Below is a small trained network, with its code and all its weights. Each question gives an input and a target symbol and asks what happens when units are switched off, that is, made to give their printed mean instead of their output.

import numpy as np


def w(rows, s, z=0):
    codes = np.array(rows[::2]) - 128.0
    scale = np.full(codes.shape[1], s)
    scale[-1] = z or s
    return codes * scale


def norm(h):
    return h / np.sqrt((h * h).mean(-1, keepdims=True) + 1e-5)


def f(y):
    return y / 2 * (1 + np.tanh(0.7978845608 * (y + 0.044715 * y**3)))


def softmax(a):
    e = np.exp(a - a.max(-1, keepdims=True))
    return e / e.sum(-1, keepdims=True)


def log_softmax(a):
    a = a - a.max(-1, keepdims=True)
    return a - np.log(np.exp(a).sum(-1, keepdims=True))


def net(x, mask):
    ids = ['αβγδεζθλμξπστφψ'.index(c) for c in x.split()]
    T = len(ids)
    res = E[ids] + P[:T]
    r = norm(res)
    for j in range(3):
        rows = slice(2 * j, 2 * j + 2)
        q, k, v = (r @ M[0][rows].T for M in (Q, K, V))
        z = softmax(np.where(np.tri(T) > 0, q @ k.T / 2**0.5, -1e9)) @ v
        o = O[0][rows]
        res = res + np.where(mask[j], z, o[:, -1]) @ o[:, :-1]
    y = f(norm(res) @ A[0][:, :-1].T + A[0][:, -1])
    res = res + np.where(mask[3:19], y, B[0][:, -1]) @ B[0][:, :-1]
    return log_softmax(norm(res)[-1] @ U[:, :-1].T + U[:, -1])


Q, K, V, O, A, B = {}, {}, {}, {}, {}, {}
E = w([
[204,101,64,116,74,130,153,128,140,139,124,117],'α',
[187,105,96,88,190,85,94,148,177,77,146,184],'β',
[204,112,36,126,54,130,152,74,118,146,138,112],'γ',
[78,116,198,160,196,134,165,236,4,117,75,128],'δ',
[210,85,185,78,91,129,133,91,180,162,68,79],'ε',
[248,73,118,224,102,139,96,183,119,134,112,138],'ζ',
[134,112,138,111,79,52,211,171,184,136,128,75],'θ',
[158,97,56,180,29,100,176,141,94,173,109,113],'λ',
[186,171,98,142,169,127,121,23,159,71,76,154],'μ',
[146,102,48,186,123,150,222,70,181,147,129,188],'ξ',
[133,42,160,138,112,139,126,107,171,176,227,196],'π',
[145,115,103,137,38,116,147,113,82,120,158,238],'σ',
[143,96,165,94,49,73,67,121,69,145,54,119],'τ',
[143,73,177,172,79,160,34,134,120,35,137,107],'φ',
[167,86,150,230,168,54,77,70,116,154,128,139],'ψ',
],0.018)
P = w([
[255,103,118,60,92,110,170,117,94,138,184,80],'0',
[239,81,152,54,112,93,183,115,109,105,140,113],'1',
[207,82,151,78,99,103,181,122,121,106,138,119],'2',
[194,92,141,93,122,107,165,132,124,118,109,139],'3',
[172,99,129,111,117,112,150,146,131,127,101,147],'4',
[148,105,123,108,133,112,141,131,138,126,82,177],'5',
[126,112,111,125,129,112,140,161,158,136,76,190],'6',
[99,136,121,130,128,107,141,182,197,141,78,209],'7',
[87,129,103,151,123,107,128,193,189,157,51,221],'8',
[81,152,111,167,137,98,113,208,205,165,30,233],'9',
],0.0093)
Q[0] = w([
[195,136,59,108,100,51,141,55,144,135,81,176],'H0',
[184,161,91,110,117,71,151,126,189,159,112,92],'H0',
[138,233,136,97,127,111,119,142,74,182,140,134],'H1',
[2,209,101,99,170,225,93,118,87,127,194,28],'H1',
[64,120,139,132,114,151,130,108,139,74,172,97],'H2',
[168,39,136,151,60,161,138,131,159,89,93,214],'H2',
],0.012)
K[0] = w([
[108,116,160,161,80,122,86,96,170,166,92,165],'H0',
[114,139,105,129,94,93,104,101,186,119,135,161],'H0',
[168,113,108,99,127,173,158,96,178,127,134,73],'H1',
[235,95,118,85,82,130,135,91,156,137,148,118],'H1',
[198,107,110,111,94,131,95,98,144,94,127,103],'H2',
[7,142,171,158,157,149,92,150,121,142,75,145],'H2',
],0.014)
V[0] = w([
[114,180,70,127,130,147,113,91,138,97,84,111],'H0',
[126,110,79,121,98,108,69,82,199,166,96,93],'H0',
[121,167,134,22,38,190,109,161,86,106,101,162],'H1',
[80,151,102,91,123,11,168,102,97,187,118,135],'H1',
[135,111,101,112,117,173,189,150,138,158,140,201],'H2',
[149,127,74,149,93,98,178,134,148,114,88,79],'H2',
],0.011)
O[0] = w([
[174,140,125,129,141,100,137,101,59,56,86,119,36],'H0',
[93,63,61,112,154,123,158,99,108,147,184,65,82],'H0',
[100,247,108,81,188,89,138,209,97,115,153,111,153],'H1',
[177,139,99,99,111,137,96,82,132,149,95,177,2],'H1',
[149,129,167,104,165,220,148,121,78,116,95,97,124],'H2',
[121,78,127,100,172,97,149,163,132,116,138,173,132],'H2',
],0.015,0.0076)
A[0] = w([
[126,83,129,180,127,45,111,120,69,92,150,128,66],'N0',
[141,110,187,134,103,153,121,94,199,140,95,85,70],'N1',
[155,213,79,106,84,208,158,80,112,140,119,110,162],'N2',
[155,124,131,157,73,129,191,101,114,108,49,165,197],'N3',
[143,171,129,69,172,170,186,189,103,157,147,134,34],'N4',
[146,169,68,106,88,87,104,99,149,110,137,142,110],'N5',
[97,123,170,177,112,85,54,90,127,158,96,87,135],'N6',
[99,59,173,89,153,167,113,143,108,167,120,114,76],'N7',
[97,155,155,101,146,178,122,172,100,106,107,164,159],'N8',
[131,165,192,134,137,110,100,131,85,63,93,105,166],'N9',
[79,94,118,131,101,191,86,110,159,125,136,119,5],'N10',
[151,90,82,66,130,105,84,110,88,106,92,95,133],'N11',
[107,155,115,111,116,79,125,190,135,101,122,124,223],'N12',
[143,170,150,138,135,108,102,108,179,73,144,91,215],'N13',
[8,175,159,131,148,99,173,149,142,67,173,84,4],'N14',
[170,86,119,133,99,125,96,159,159,123,116,90,92],'N15',
],0.013,0.0023)
B[0] = w([
[155,111,210,130,138,79,198,108,145,192,113,137,172],'N0',
[22,135,139,151,143,155,131,123,92,167,206,63,159],'N1',
[220,172,160,81,25,189,119,112,238,124,136,138,162],'N2',
[146,190,153,168,122,133,70,116,167,42,94,23,184],'N3',
[97,136,208,158,58,111,10,115,147,114,94,132,177],'N4',
[116,104,135,108,242,131,97,136,237,162,60,153,145],'N5',
[118,47,63,75,33,101,146,217,145,93,91,145,156],'N6',
[168,196,2,119,178,183,120,97,90,124,41,115,153],'N7',
[203,120,223,109,129,78,165,161,161,107,110,92,177],'N8',
[167,148,120,92,53,170,99,164,189,162,59,80,169],'N9',
[107,170,162,85,117,92,139,38,136,145,163,124,142],'N10',
[53,199,164,191,113,120,174,116,105,131,151,158,149],'N11',
[96,160,84,175,148,222,128,62,158,68,86,90,219],'N12',
[70,172,80,159,89,141,144,157,155,209,131,133,169],'N13',
[64,140,95,176,23,126,235,168,226,12,173,38,253],'N14',
[157,146,108,197,136,111,91,126,99,109,141,139,155],'N15',
],0.0086,0.013)
U = w([
[104,133,108,57,110,149,75,152,79,84,171,112,98],'α',
[190,215,72,227,107,122,57,114,120,107,201,177,91],'β',
[173,162,140,76,89,103,174,120,70,118,205,169,252],'γ',
[84,163,204,134,118,151,166,140,157,223,187,219,116],'δ',
[132,127,126,72,154,85,78,123,125,156,166,33,124],'ε',
[175,96,152,141,177,156,142,179,127,166,201,106,130],'ζ',
[159,48,89,46,99,88,140,205,193,175,112,152,112],'θ',
[116,142,29,97,59,146,141,158,97,139,87,207,141],'λ',
[160,163,177,189,154,19,141,58,102,127,115,94,90],'μ',
[159,99,108,124,157,207,143,96,101,35,75,104,114],'ξ',
[63,158,152,106,106,252,114,118,132,241,167,84,47],'π',
[241,188,213,60,91,126,104,147,170,124,117,47,157],'σ',
[93,193,69,113,160,48,49,125,201,143,105,156,74],'τ',
[74,175,134,182,89,149,163,166,199,82,172,93,161],'φ',
[71,1,185,130,54,113,94,75,152,134,144,181,125],'ψ',
],0.0079,0.0025)

Each question gives the input, a string of symbols that net reads in full, and the target symbol t.
The units are the heads (2 rows each of Q, K, V and O) and the neurons (one row each of A and B). Each row of codes is followed by its name. A weight is (code - 128) times the scale printed after its matrix; where a second scale follows, it is the last column's (O, A, B and U).
mask holds one flag per unit, heads first, then neurons. A switched-off unit (its flag False) gives its mean, the last column of its rows in O or B, instead of its output. The means were averaged over made-up inputs and are rounded, as every weight is.
A unit's drop is (log p(t) with every unit on - log p(t) with that unit switched off) / (log p(t) with every unit on - log p(t) with every unit switched off).
The circuit of an input: a set's keep is (log p(t) with only the set's units on - log p(t) with every unit switched off) / (log p(t) with every unit on - log p(t) with every unit switched off). Starting from the 12 units with the biggest drops (on a tie, the unit counted first), units are removed one at a time, each time the one whose removal leaves the highest keep (on an exact tie, the one counted first), for as long as the keep stays at least 0.8.
units of the circuit, in order: the units of the circuit, biggest drop first
most important unit: the unit with the biggest drop
k most important neurons: the k neurons with the biggest drops, biggest first
heads that matter: for each layer, one digit per head in row order, 1 if its drop is at least 0.15 and else 0, layers parted by /
input ψ σ ε φ β μ φ π ξ μ, target π: units of the circuit, in order => (H1 N1 H2 N14)
input φ θ α ζ ψ φ, target ψ: units of the circuit, in order => (H1)
input θ ε σ φ σ λ τ π, target τ: heads that matter => 010
input φ ε σ φ φ ζ π λ γ, target π: heads that matter => 101
input φ ξ γ β, target ξ: 2 most important neurons => (N7 N14)
input ζ σ φ θ φ θ ξ γ, target ξ: heads that matter => 001
input φ β π β σ β π, target σ: units of the circuit, in order => (H2 H1 N8)
input β θ φ ξ ξ ε, target ξ: heads that matter => 101
input β ε ξ, target ξ: units of the circuit, in order => (H2 N7)
input φ π σ β τ μ σ α, target σ: heads that matter => 001
input φ φ σ β ξ ε, target ξ: units of the circuit, in order => (H2 N7)
input ζ δ σ φ, target σ: units of the circuit, in order => (N14 H1)
input σ σ τ γ γ, target τ: heads that matter => 011
input ξ ε ξ φ β φ ζ σ λ, target σ: heads that matter => 001
input μ β φ π τ ζ ζ δ φ γ, target σ: most important unit => N2
input ψ δ ξ θ φ β φ σ φ ξ, target τ: units of the circuit, in order => (H1 N14)
input φ σ ζ φ α δ, target σ: units of the circuit, in order => (H0 N8)
input φ φ σ φ ξ ξ σ ξ ξ β, target ξ: heads that matter => 011
input β ξ φ ψ, target ψ: heads that matter => 010
input ξ δ δ φ ε ξ σ δ, target σ: heads that matter => 000
input σ σ θ ξ θ, target ξ: heads that matter => 011
input φ ξ σ θ, target σ: 2 most important neurons => (N14 N8)
input δ φ π λ δ σ α, target σ: heads that matter => 011
input π φ ξ γ μ ξ ζ ξ λ, target ξ: most important unit => H2
input φ φ β φ ξ δ ε ζ, target β: heads that matter => 010
input φ φ φ σ β φ δ ξ φ, target σ: 2 most important neurons => (N8 N14)
